Here is a tiny trained network, its code and every weight. The questions are about switching its units off for an input and a class, where a switched-off unit gives its printed mean instead of its output.

import numpy as np


def w(rows, s, z=0):
    codes = np.array(rows[::2]) - 128.0
    scale = np.full(codes.shape[1], s)
    scale[-1] = z or s
    return codes * scale


def f(y):
    return y / 2 * (1 + np.tanh(0.7978845608 * (y + 0.044715 * y**3)))


def log_softmax(a):
    a = a - a.max(-1, keepdims=True)
    return a - np.log(np.exp(a).sum(-1, keepdims=True))


def net(x, mask):
    res = np.array(x, float).reshape(1, 7) / 4 @ E
    y = f(res @ A[0][:, :-1].T + A[0][:, -1])
    res = res + np.where(mask, y, B[0][:, -1]) @ B[0][:, :-1]
    return log_softmax(res[-1] @ U[:, :-1].T + U[:, -1])


A, B = {}, {}
E = w([
[127,136,127,136,127,138,117,127,142],'x0',
[163,138,58,117,57,197,175,35,129],'x1',
[170,65,2,185,111,142,65,189,108],'x2',
[33,113,133,99,117,205,83,124,42],'x3',
[125,118,138,130,123,125,135,128,121],'x4',
[48,119,78,94,48,98,155,171,192],'x5',
[126,133,121,129,132,129,125,129,132],'x6',
],0.0087)
A[0] = w([
[163,83,50,170,133,122,69,183,119,82],'N0',
[186,144,142,122,178,134,104,108,90,35],'N1',
[53,107,83,97,63,92,144,171,200,76],'N2',
[80,208,219,76,131,127,189,75,151,129],'N3',
[40,117,126,111,117,197,66,142,52,77],'N4',
[155,111,71,177,125,152,92,200,115,52],'N5',
[211,150,112,138,123,35,140,137,203,93],'N6',
[60,143,88,106,59,91,146,166,184,92],'N7',
[174,77,64,162,87,149,89,152,106,103],'N8',
[190,106,50,117,69,184,187,31,124,38],'N9',
[189,132,132,145,130,72,129,113,209,105],'N10',
[216,141,120,178,147,91,191,139,205,112],'N11',
[91,86,177,146,210,30,59,255,124,5],'N12',
[214,144,154,174,182,142,79,83,66,88],'N13',
],0.0076,0.002)
B[0] = w([
[157,62,117,116,198,79,128,77,175,215],'N0',
[160,89,131,169,120,179,186,159,112,167],'N1',
[211,122,196,197,193,208,158,207,71,201],'N2',
[200,26,72,110,227,26,106,55,175,254],'N3',
[78,92,65,39,77,136,55,124,45,219],'N4',
[152,92,116,125,157,71,136,73,148,193],'N5',
[83,112,104,57,53,125,67,141,28,202],'N6',
[206,119,184,192,176,168,191,218,75,192],'N7',
[160,85,107,107,196,57,130,76,210,208],'N8',
[69,248,136,133,77,153,158,91,217,232],'N9',
[96,103,92,94,114,149,87,135,75,182],'N10',
[67,93,92,77,57,167,66,130,40,206],'N11',
[30,254,139,147,87,159,154,90,244,245],'N12',
[189,152,209,191,150,217,187,225,97,218],'N13',
],0.0072,0.008)
U = w([
[173,40,114,109,190,31,118,78,162,149],'0',
[79,89,105,62,49,144,43,144,1,105],'1',
[203,123,167,195,153,192,193,226,72,240],'2',
[74,231,130,135,76,145,155,100,214,3],'3',
],0.0094,0.00045)

Each question gives the input, the list of numbers given to net, and the class t.
The units are the neurons (one row each of A and B). Each row of codes is followed by its name. A weight is (code - 128) times the scale printed after its matrix; where a second scale follows, it is the last column's (A, B and U).
mask holds one flag per neuron, in row order. A switched-off neuron (its flag False) gives its mean, the last column of its row in B, instead of its output. The means were averaged over made-up inputs and are rounded, as every weight is.
A unit's drop is (log p(t) with every unit on - log p(t) with that unit switched off) / (log p(t) with every unit on - log p(t) with every unit switched off).
The circuit of an input: a set's keep is (log p(t) with only the set's units on - log p(t) with every unit switched off) / (log p(t) with every unit on - log p(t) with every unit switched off). Starting from the 12 units with the biggest drops (on a tie, the unit counted first), units are removed one at a time, each time the one whose removal leaves the highest keep (on an exact tie, the one counted first), for as long as the keep stays at least 0.8.
circuit, biggest first: the units of the circuit, biggest drop first
top k neurons: the k neurons with the biggest drops, biggest first
drop of u: that unit's drop, to one decimal
input [4,8,-2,-2,2,-6,1], class 3: top 3 neurons -> (N9 N2 N7)
input [0,-7,5,-5,-3,-1,-6], class 3: circuit, biggest first -> (N12)
input [-1,1,-4,-6,-3,-6,8], class 1: circuit, biggest first -> (N11 N6)
input [7,7,2,3,8,5,-6], class 3: top 2 neurons -> (N9 N13)
input [-8,-4,5,-8,-8,2,6], class 1: top 2 neurons -> (N6 N11)
input [3,4,6,-7,-1,-2,-6], class 1: top 3 neurons -> (N11 N6 N3)
input [-1,-7,-6,-7,-6,-3,-4], class 1: circuit, biggest first -> (N6 N11)
input [0,1,-4,-7,7,6,-5], class 1: top 2 neurons -> (N6 N11)
input [2,-8,7,0,-8,-5,3], class 3: top 3 neurons -> (N12 N3 N13)
input [0,-8,-1,-6,2,8,-5], class 2: top 3 neurons -> (N2 N7 N9)
input [-6,-6,8,8,6,6,-7], class 0: top 3 neurons -> (N0 N8 N5)
input [-5,-7,-5,5,6,8,0], class 2: top 2 neurons -> (N2 N7)
input [0,-5,-1,-2,-1,4,0], class 3: top 3 neurons -> (N12 N13 N1)
input [-3,-6,0,-7,3,5,6], class 1: circuit, biggest first -> (N6)
input [3,-3,7,4,-8,-6,-1], class 0: top 2 neurons -> (N0 N8)
input [-8,-6,4,2,-4,8,8], class 2: drop of N7 -> 0.4
input [-8,6,2,-4,7,3,-8], class 3: drop of N4 -> 0.3
input [-3,5,3,-3,-2,3,-5], class 3: drop of N9 -> 1.9
